100,161,177,102,111
185,105,111,96,147
144,94,104,103,188
->
100,161
185,105
144,94

156,151,83,119
175,138,108,119
174,117,130,129
69,161,125,143
147,147,149,148
->
156,151
175,138
174,117

90,64,126,103
87,91,94,166
135,86,77,171
81,90,93,171
93,91,94,159
->
90,64
87,91
135,86

128,128,83,66,100
134,134,96,84,108
109,109,138,144,134
->
128,128
134,134
109,109

111,112,133
107,109,145
81,150,135
112,71,79
->
111,112
107,109
81,150

62,137,108,146
204,117,170,159
146,93,82,105
159,95,100,109
->
62,137
204,117
146,93

56,186,125
144,63,96
121,58,169
->
56,186
144,63
121,58

139,102,162
96,208,177
140,102,162
160,146,191
->
139,102
96,208
140,102
---
179,160,142,141,167,138,119
92,78,77,200,86,56,150
102,98,136,126,67,53,94
173,147,134,163,170,114,108
124,138,67,67,55,83,54
161,151,117,186,150,77,114
->
161,124,173,102,92,179
151,138,147,98,78,160
117,67,134,136,77,142
186,67,163,126,200,141
150,55,170,67,86,167
77,83,114,53,56,138
114,54,108,94,150,119

120,112,96,124,144,98,116,129,154,143,118
101,115,122,133,140,129,119,125,158,151,107
151,127,136,150,108,98,109,116,69,93,173
135,120,120,113,117,135,164,130,143,141,109
106,148,113,157,163,125,121,125,122,143,136
78,153,93,170,192,104,88,133,129,159,139
141,114,108,105,120,121,150,137,151,138,115
126,131,136,112,111,148,145,139,135,138,120
->
126,141,78,106,135,151,101,120
131,114,153,148,120,127,115,112
136,108,93,113,120,136,122,96
112,105,170,157,113,150,133,124
111,120,192,163,117,108,140,144
148,121,104,125,135,98,129,98
145,150,88,121,164,109,119,116
139,137,133,125,130,116,125,129
135,151,129,122,143,69,158,154
138,138,159,143,141,93,151,143
120,115,139,136,109,173,107,118

132,135,126,151,138,113,153,124,123,112,105,137,124,120,142
131,139,137,135,142,102,152,113,109,117,114,143,126,136,142
143,115,113,194,96,167,128,188,201,117,139,137,139,86,156
->
143,131,132
115,139,135
113,137,126
194,135,151
96,142,138
167,102,113
128,152,153
188,113,124
201,109,123
117,117,112
139,114,105
137,143,137
139,126,124
86,136,120
156,142,142

57,90
159,146
121,96
->
121,159,57
96,146,90

188,158,78,132,171,69
140,82,97,169,96,171
80,151,104,145,124,78
87,106,128,101,71,155
163,96,59,93,123,173
140,183,145,185,76,122
146,144,60,188,180,140
->
146,140,163,87,80,140,188
144,183,96,106,151,82,158
60,145,59,128,104,97,78
188,185,93,101,145,169,132
180,76,123,71,124,96,171
140,122,173,155,78,171,69

111,79,142,133,145,133,138,118,126,141
124,85,137,111,146,141,161,110,144,144
124,162,145,146,141,115,127,128,115,118
116,130,145,146,142,120,127,126,116,126
132,188,144,142,142,112,133,128,118,113
112,100,144,141,143,126,131,122,120,134
113,69,140,124,146,138,147,114,133,146
->
113,112,132,116,124,124,111
69,100,188,130,162,85,79
140,144,144,145,145,137,142
124,141,142,146,146,111,133
146,143,142,142,141,146,145
138,126,112,120,115,141,133
147,131,133,127,127,161,138
114,122,128,126,128,110,118
133,120,118,116,115,144,126
146,134,113,126,118,144,141

76,122,113,95,143,98,110,94,124,153,140,159,137,96,109
88,150,146,110,109,146,158,162,117,113,143,117,139,113,78
125,145,159,147,92,161,160,185,129,93,104,103,135,107,97
188,127,107,143,146,138,125,119,130,135,153,98,110,166,177
148,133,155,141,115,143,145,149,125,108,116,132,127,139,124
79,134,73,110,133,125,115,130,135,151,152,73,132,130,116
->
79,148,188,125,88,76
134,133,127,145,150,122
73,155,107,159,146,113
110,141,143,147,110,95
133,115,146,92,109,143
125,143,138,161,146,98
115,145,125,160,158,110
130,149,119,185,162,94
135,125,130,129,117,124
151,108,135,93,113,153
152,116,153,104,143,140
73,132,98,103,117,159
132,127,110,135,139,137
130,139,166,107,113,96
116,124,177,97,78,109

165,111
91,184
95,158
110,130
92,154
141,126
->
141,92,110,95,91,165
126,154,130,158,184,111

128,128,82,94
128,109,77,94
92,128,76,94
82,115,82,94
95,177,99,94
149,134,66,94
128,116,81,94
128,115,82,94
149,134,67,94
106,180,97,94
105,180,97,94
91,108,76,94
->
91,105,106,149,128,128,149,95,82,92,128,128
108,180,180,134,115,116,134,177,115,128,109,128
76,97,97,67,82,81,66,99,82,76,77,82
94,94,94,94,94,94,94,94,94,94,94,94
